Below is a small trained network, with its code and all its weights. Each question gives an input and a class and asks what happens when units are switched off, that is, made to give their printed mean instead of their output.

import numpy as np


def w(rows, s, z=0):
    codes = np.array(rows[::2]) - 128.0
    scale = np.full(codes.shape[1], s)
    scale[-1] = z or s
    return codes * scale


def f(y):
    return np.maximum(y, 0)


def log_softmax(a):
    a = a - a.max(-1, keepdims=True)
    return a - np.log(np.exp(a).sum(-1, keepdims=True))


def net(x, mask):
    res = np.array(x, float).reshape(1, 6) / 4 @ E
    y = f(res @ A[0][:, :-1].T + A[0][:, -1])
    res = res + np.where(mask, y, B[0][:, -1]) @ B[0][:, :-1]
    return log_softmax(res[-1] @ U[:, :-1].T + U[:, -1])


A, B = {}, {}
E = w([
[136,121,136,141,127,128,122],'x0',
[135,137,212,2,151,70,76],'x1',
[125,135,137,127,124,133,131],'x2',
[150,254,82,179,135,111,64],'x3',
[226,167,116,115,44,63,197],'x4',
[125,130,126,124,126,129,129],'x5',
],0.012)
A[0] = w([
[139,206,114,147,151,123,93,146],'neuron 1',
[166,103,154,83,124,119,125,148],'neuron 2',
[134,156,147,121,149,79,71,113],'neuron 3',
[121,74,157,77,151,117,145,184],'neuron 4',
[163,155,151,70,128,70,135,73],'neuron 5',
[103,131,123,165,181,189,143,188],'neuron 6',
[133,247,115,169,123,118,46,167],'neuron 7',
[170,138,156,84,125,89,121,62],'neuron 8',
[189,135,107,112,79,107,173,193],'neuron 9',
[152,97,157,104,169,135,72,143],'neuron 10',
[158,131,146,124,128,80,165,135],'neuron 11',
[121,126,149,99,155,141,85,129],'neuron 12',
[85,73,166,106,157,122,150,235],'neuron 13',
[80,135,167,112,167,124,65,129],'neuron 14',
[101,107,98,141,160,175,76,174],'neuron 15',
[170,137,98,155,60,127,191,135],'neuron 16',
[147,58,143,130,113,141,181,253],'neuron 17',
[165,154,74,178,129,123,108,152],'neuron 18',
[77,110,95,168,164,186,119,204],'neuron 19',
[188,156,146,111,111,103,143,132],'neuron 20',
[121,183,143,140,135,163,88,137],'neuron 21',
],0.014,0.0059)
B[0] = w([
[146,103,72,116,121,10,148,203],'neuron 1',
[139,124,189,126,142,144,100,187],'neuron 2',
[123,122,58,71,78,96,96,177],'neuron 3',
[71,172,167,165,162,148,97,216],'neuron 4',
[150,81,208,103,71,133,117,193],'neuron 5',
[116,92,196,98,66,113,151,199],'neuron 6',
[175,107,91,93,126,3,153,251],'neuron 7',
[143,82,211,76,93,134,98,179],'neuron 8',
[111,114,141,159,162,154,193,208],'neuron 9',
[112,193,101,163,164,113,72,185],'neuron 10',
[140,74,146,144,96,191,175,171],'neuron 11',
[77,190,53,145,155,93,96,176],'neuron 12',
[50,137,180,166,153,138,83,225],'neuron 13',
[113,193,74,108,122,54,85,200],'neuron 14',
[181,119,150,82,99,120,91,199],'neuron 15',
[102,182,73,194,139,128,194,206],'neuron 16',
[64,145,142,172,133,254,143,220],'neuron 17',
[155,104,135,142,138,76,207,199],'neuron 18',
[137,60,251,79,63,131,109,220],'neuron 19',
[136,111,192,113,139,96,182,184],'neuron 20',
[177,102,98,101,115,90,137,176],'neuron 21',
],0.0093,0.018)
U = w([
[102,46,226,108,107,185,108,252],'0',
[191,13,139,37,76,67,138,60],'1',
[71,238,135,179,241,127,43,163],'2',
[125,207,2,57,141,61,55,61],'3',
[94,177,77,192,189,237,203,102],'4',
[129,186,70,220,199,29,191,89],'5',
],0.0082,0.002)

Each question gives the input, the list of numbers given to net, and the class t.
The units are the neurons (one row each of A and B). Each row of codes is followed by its name. A weight is (code - 128) times the scale printed after its matrix; where a second scale follows, it is the last column's (A, B and U).
mask holds one flag per neuron, in row order. A switched-off neuron (its flag False) gives its mean, the last column of its row in B, instead of its output. The means were averaged over made-up inputs and are rounded, as every weight is.
A unit's drop is (log p(t) with every unit on - log p(t) with that unit switched off) / (log p(t) with every unit on - log p(t) with every unit switched off).
The circuit of an input: a set's keep is (log p(t) with only the set's units on - log p(t) with every unit switched off) / (log p(t) with every unit on - log p(t) with every unit switched off). Starting from the 12 units with the biggest drops (on a tie, the unit counted first), units are removed one at a time, each time the one whose removal leaves the highest keep (on an exact tie, the one counted first), for as long as the keep stays at least 0.8.
units of the circuit, in order: the units of the circuit, biggest drop first
top k neurons: the k neurons with the biggest drops, biggest first
drop of u: that unit's drop, to one decimal
input [4,0,-5,4,4,7], class 5: top 2 neurons	[neuron 19; neuron 16]
input [1,-5,3,1,0,-3], class 1: units of the circuit, in order	[neuron 4]
input [7,3,0,0,4,7], class 0: top 2 neurons	[neuron 7; neuron 1]
input [2,-5,-5,2,0,8], class 1: top 2 neurons	[neuron 19; neuron 4]
input [4,2,1,0,-8,-7], class 2: top 2 neurons	[neuron 7; neuron 13]
input [-3,-2,1,2,1,-3], class 5: top 4 neurons	[neuron 19; neuron 5; neuron 8; neuron 15]
input [1,1,-7,-5,1,5], class 0: top 2 neurons	[neuron 16; neuron 14]
input [-5,1,5,5,-7,-8], class 3: top 3 neurons	[neuron 14; neuron 12; neuron 5]
input [5,-3,-1,0,1,6], class 4: top 2 neurons	[neuron 7; neuron 1]
input [6,6,3,0,-6,1], class 2: top 2 neurons	[neuron 7; neuron 13]
input [-4,-6,3,7,0,4], class 1: drop of neuron 4	0.1
input [7,5,8,-3,0,0], class 2: drop of neuron 19	0.2
input [-4,-2,1,1,-2,-7], class 1: drop of neuron 4	0.2
input [2,1,8,3,-2,4], class 3: top neuron	[neuron 5]
input [7,5,-4,1,-3,0], class 3: drop of neuron 3	0.1
